Here is a tiny trained network, its code and every weight. The questions are about switching its units off for an input and a class, where a switched-off unit gives its printed mean instead of its output.

import numpy as np


def w(rows, s, z=0):
    codes = np.array(rows[::2]) - 128.0
    scale = np.full(codes.shape[1], s)
    scale[-1] = z or s
    return codes * scale


def f(y):
    return y / 2 * (1 + np.tanh(0.7978845608 * (y + 0.044715 * y**3)))


def log_softmax(a):
    a = a - a.max(-1, keepdims=True)
    return a - np.log(np.exp(a).sum(-1, keepdims=True))


def net(x, mask):
    res = np.array(x, float).reshape(1, 3) / 4 @ E
    y = f(res @ A[0][:, :-1].T + A[0][:, -1])
    res = res + np.where(mask, y, B[0][:, -1]) @ B[0][:, :-1]
    return log_softmax(res[-1] @ U[:, :-1].T + U[:, -1])


A, B = {}, {}
E = w([
[79,165,11],'x0',
[232,22,44],'x1',
[16,4,103],'x2',
],0.012)
A[0] = w([
[136,79,103,44],'N0',
[132,172,207,151],'N1',
[92,138,145,150],'N2',
[153,154,42,137],'N3',
[47,113,123,127],'N4',
[123,87,177,186],'N5',
[94,109,160,173],'N6',
[205,233,136,142],'N7',
[179,90,101,63],'N8',
[199,198,141,131],'N9',
[98,134,232,96],'N10',
[250,100,126,125],'N11',
[187,178,140,127],'N12',
[181,74,151,92],'N13',
[107,124,143,160],'N14',
[137,93,117,72],'N15',
[56,137,128,121],'N16',
[200,100,112,61],'N17',
[145,105,53,197],'N18',
[85,149,215,177],'N19',
[85,49,157,227],'N20',
[145,70,176,65],'N21',
[177,106,118,49],'N22',
[129,90,58,136],'N23',
[167,104,112,63],'N24',
[120,129,133,142],'N25',
[151,135,216,2],'N26',
[114,132,132,98],'N27',
[96,156,165,160],'N28',
[120,190,228,109],'N29',
[156,75,132,95],'N30',
[132,64,66,174],'N31',
[174,102,177,67],'N32',
[161,220,130,145],'N33',
[181,156,124,79],'N34',
[169,117,165,56],'N35',
[48,102,132,173],'N36',
[161,58,131,83],'N37',
[130,175,196,166],'N38',
[178,157,118,56],'N39',
[195,163,145,124],'N40',
[169,117,124,37],'N41',
[228,114,132,165],'N42',
[170,151,110,78],'N43',
[89,183,74,197],'N44',
[233,122,154,176],'N45',
],0.021,0.012)
B[0] = w([
[169,149,166,158],'N0',
[131,95,204,215],'N1',
[94,108,126,170],'N2',
[223,121,109,195],'N3',
[184,134,100,202],'N4',
[103,76,176,185],'N5',
[73,113,151,181],'N6',
[147,203,41,251],'N7',
[94,84,65,175],'N8',
[133,199,89,221],'N9',
[215,131,71,211],'N10',
[99,56,118,228],'N11',
[136,197,87,198],'N12',
[176,198,176,176],'N13',
[96,114,143,157],'N14',
[145,131,133,146],'N15',
[120,55,116,189],'N16',
[81,62,77,179],'N17',
[172,118,150,214],'N18',
[146,72,92,232],'N19',
[253,144,133,237],'N20',
[85,187,177,164],'N21',
[125,98,103,155],'N22',
[138,98,171,199],'N23',
[175,96,109,155],'N24',
[123,126,135,136],'N25',
[153,17,146,174],'N26',
[126,134,146,131],'N27',
[97,66,117,191],'N28',
[94,34,194,232],'N29',
[195,183,167,167],'N30',
[140,85,131,222],'N31',
[71,160,179,163],'N32',
[127,181,55,218],'N33',
[138,193,157,168],'N34',
[83,99,176,151],'N35',
[212,150,134,218],'N36',
[175,188,172,179],'N37',
[85,106,188,213],'N38',
[145,202,175,162],'N39',
[111,191,156,195],'N40',
[141,119,93,142],'N41',
[84,66,123,217],'N42',
[141,149,185,158],'N43',
[141,206,156,206],'N44',
[148,100,49,226],'N45',
],0.014,0.024)
U = w([
[145,167,82,250],'0',
[13,52,137,198],'1',
[101,68,197,139],'2',
[91,63,77,10],'3',
[2,243,136,82],'4',
[143,136,41,54],'5',
[149,210,109,46],'6',
],0.016,0.017)

Each question gives the input, the list of numbers given to net, and the class t.
The units are the neurons (one row each of A and B). Each row of codes is followed by its name. A weight is (code - 128) times the scale printed after its matrix; where a second scale follows, it is the last column's (A, B and U).
mask holds one flag per neuron, in row order. A switched-off neuron (its flag False) gives its mean, the last column of its row in B, instead of its output. The means were averaged over made-up inputs and are rounded, as every weight is.
A unit's drop is (log p(t) with every unit on - log p(t) with that unit switched off) / (log p(t) with every unit on - log p(t) with every unit switched off).
The circuit of an input: a set's keep is (log p(t) with only the set's units on - log p(t) with every unit switched off) / (log p(t) with every unit on - log p(t) with every unit switched off). Starting from the 12 units with the biggest drops (on a tie, the unit counted first), units are removed one at a time, each time the one whose removal leaves the highest keep (on an exact tie, the one counted first), for as long as the keep stays at least 0.8.
circuit, biggest first: the units of the circuit, biggest drop first
unit that matters most: the unit with the biggest drop
k most important neurons: the k neurons with the biggest drops, biggest first
drop of u: that unit's drop, to one decimal
input [-7,-1,-7], class 1: circuit, biggest first -> N29, N42, N20, N45
input [-5,7,-5], class 5: 3 most important neurons -> N45, N11, N17
input [4,-6,0], class 1: circuit, biggest first -> N20, N3
input [5,-7,-1], class 1: circuit, biggest first -> N20, N28
input [3,-5,0], class 1: circuit, biggest first -> N20, N3
input [3,4,5], class 0: 2 most important neurons -> N29, N1
input [3,4,7], class 0: 4 most important neurons -> N29, N20, N1, N38
input [-3,5,-3], class 5: 2 most important neurons -> N45, N29
input [-4,3,-6], class 4: most important neuron -> N40
input [-6,-5,-7], class 1: 4 most important neurons -> N29, N38, N26, N1
input [0,5,8], class 6: 2 most important neurons -> N29, N20
input [-8,-2,-8], class 1: 4 most important neurons -> N29, N26, N38, N1
input [1,-7,-4], class 4: 2 most important neurons -> N7, N33
input [3,0,-8], class 6: 2 most important neurons -> N3, N7
input [7,-3,-4], class 6: unit that matters most -> N3
input [4,7,2], class 2: 2 most important neurons -> N7, N23
input [8,3,8], class 0: 2 most important neurons -> N29, N31
input [2,-7,8], class 5: 3 most important neurons -> N36, N4, N20
input [1,2,5], class 2: drop of N36 -> -0.1
input [-4,1,-3], class 1: drop of N20 -> 0.2
input [5,-2,-5], class 6: drop of N3 -> 0.6
input [-5,7,-1], class 2: unit that matters most -> N13
